Below are the code and all the weights of a small trained network. Each question names an input and a class and asks about switching units off, where a switched-off unit gives its printed mean instead of its output.

import numpy as np


def w(rows, s, z=0):
    codes = np.array(rows[::2]) - 128.0
    scale = np.full(codes.shape[1], s)
    scale[-1] = z or s
    return codes * scale


def f(y):
    return y / 2 * (1 + np.tanh(0.7978845608 * (y + 0.044715 * y**3)))


def log_softmax(a):
    a = a - a.max(-1, keepdims=True)
    return a - np.log(np.exp(a).sum(-1, keepdims=True))


def net(x, mask):
    res = np.array(x, float).reshape(1, 3) / 4 @ E
    y = f(res @ A[0][:, :-1].T + A[0][:, -1])
    res = res + np.where(mask, y, B[0][:, -1]) @ B[0][:, :-1]
    return log_softmax(res[-1] @ U[:, :-1].T + U[:, -1])


A, B = {}, {}
E = w([
[146,148,253,104],'x0',
[196,143,89,55],'x1',
[129,33,147,101],'x2',
],0.011)
A[0] = w([
[139,76,68,170,124],'N1',
[64,142,150,195,95],'N2',
[119,142,163,93,80],'N3',
[142,137,194,121,94],'N4',
[181,139,112,84,242],'N5',
[189,145,111,64,125],'N6',
[169,143,187,116,216],'N7',
[177,150,187,96,129],'N8',
[193,184,108,67,85],'N9',
[224,140,107,100,109],'N10',
[126,187,118,143,143],'N11',
[135,186,119,126,254],'N12',
[122,128,55,167,161],'N13',
[55,138,155,194,149],'N14',
[129,210,125,182,99],'N15',
[120,146,177,94,115],'N16',
[126,16,143,127,90],'N17',
[104,219,96,142,98],'N18',
[130,9,133,84,140],'N19',
[151,150,204,122,91],'N20',
[135,109,66,147,204],'N21',
[121,209,122,146,98],'N22',
[106,213,117,145,80],'N23',
[150,141,192,128,103],'N24',
[93,129,67,142,107],'N25',
[125,125,174,170,122],'N26',
[116,131,48,122,112],'N27',
[133,212,118,147,112],'N28',
[160,133,109,45,100],'N29',
[59,95,155,189,106],'N30',
[94,90,68,136,98],'N31',
],0.012,0.0077)
B[0] = w([
[174,193,133,159,194],'N1',
[82,103,2,79,188],'N2',
[164,173,60,128,140],'N3',
[165,210,68,137,178],'N4',
[37,87,150,181,251],'N5',
[65,121,57,127,203],'N6',
[122,183,147,188,245],'N7',
[139,204,107,165,208],'N8',
[93,93,45,85,202],'N9',
[45,93,11,116,193],'N10',
[144,109,199,89,181],'N11',
[91,60,240,136,254],'N12',
[139,202,150,163,223],'N13',
[31,103,63,120,218],'N14',
[147,116,154,55,191],'N15',
[175,225,76,179,171],'N16',
[168,137,173,3,195],'N17',
[170,152,173,63,199],'N18',
[152,155,243,47,228],'N19',
[166,198,78,148,193],'N20',
[137,190,176,180,226],'N21',
[158,124,159,52,180],'N22',
[168,137,122,54,177],'N23',
[173,224,69,161,180],'N24',
[151,172,113,149,181],'N25',
[114,160,104,134,165],'N26',
[158,209,109,168,199],'N27',
[146,116,185,41,192],'N28',
[59,131,37,78,182],'N29',
[50,119,15,81,198],'N30',
[184,222,109,140,181],'N31',
],0.0075,0.0081)
U = w([
[37,112,52,111,114],'0',
[212,195,114,214,93],'1',
[180,120,190,22,142],'2',
[79,73,222,254,255],'3',
[202,62,102,135,62],'4',
],0.012,0.0048)

Each question gives the input, the list of numbers given to net, and the class t.
The units are the neurons (one row each of A and B). Each row of codes is followed by its name. A weight is (code - 128) times the scale printed after its matrix; where a second scale follows, it is the last column's (A, B and U).
mask holds one flag per neuron, in row order. A switched-off neuron (its flag False) gives its mean, the last column of its row in B, instead of its output. The means were averaged over made-up inputs and are rounded, as every weight is.
A unit's drop is (log p(t) with every unit on - log p(t) with that unit switched off) / (log p(t) with every unit on - log p(t) with every unit switched off).
The circuit of an input: a set's keep is (log p(t) with only the set's units on - log p(t) with every unit switched off) / (log p(t) with every unit on - log p(t) with every unit switched off). Starting from the 12 units with the biggest drops (on a tie, the unit counted first), units are removed one at a time, each time the one whose removal leaves the highest keep (on an exact tie, the one counted first), for as long as the keep stays at least 0.8.
units of the circuit, in order: the units of the circuit, biggest drop first
top k neurons: the k neurons with the biggest drops, biggest first
drop when u is switched off: that unit's drop, to one decimal
input [-4,1,6], class 2: units of the circuit, in order -> [N19]
input [-8,6,-3], class 1: top 3 neurons -> [N27 N21 N13]
input [-8,-1,-7], class 1: top 2 neurons -> [N27 N13]
input [1,-7,-7], class 0: top 2 neurons -> [N14 N2]
input [7,-6,-8], class 2: top 2 neurons -> [N15 N28]
input [6,7,-7], class 0: top 3 neurons -> [N10 N9 N6]
input [-4,2,6], class 2: top 2 neurons -> [N19 N17]
input [-7,-2,-7], class 1: top 2 neurons -> [N27 N13]
input [2,-1,-3], class 3: top 2 neurons -> [N17 N19]
input [-4,2,0], class 1: drop when N4 is switched off -> -0.1
input [5,8,-6], class 0: drop when N10 is switched off -> 0.0
input [-1,3,-4], class 2: drop when N14 is switched off -> 0.3
input [5,-6,4], class 0: drop when N30 is switched off -> 0.2
input [1,5,-6], class 2: units of the circuit, in order -> [N28]
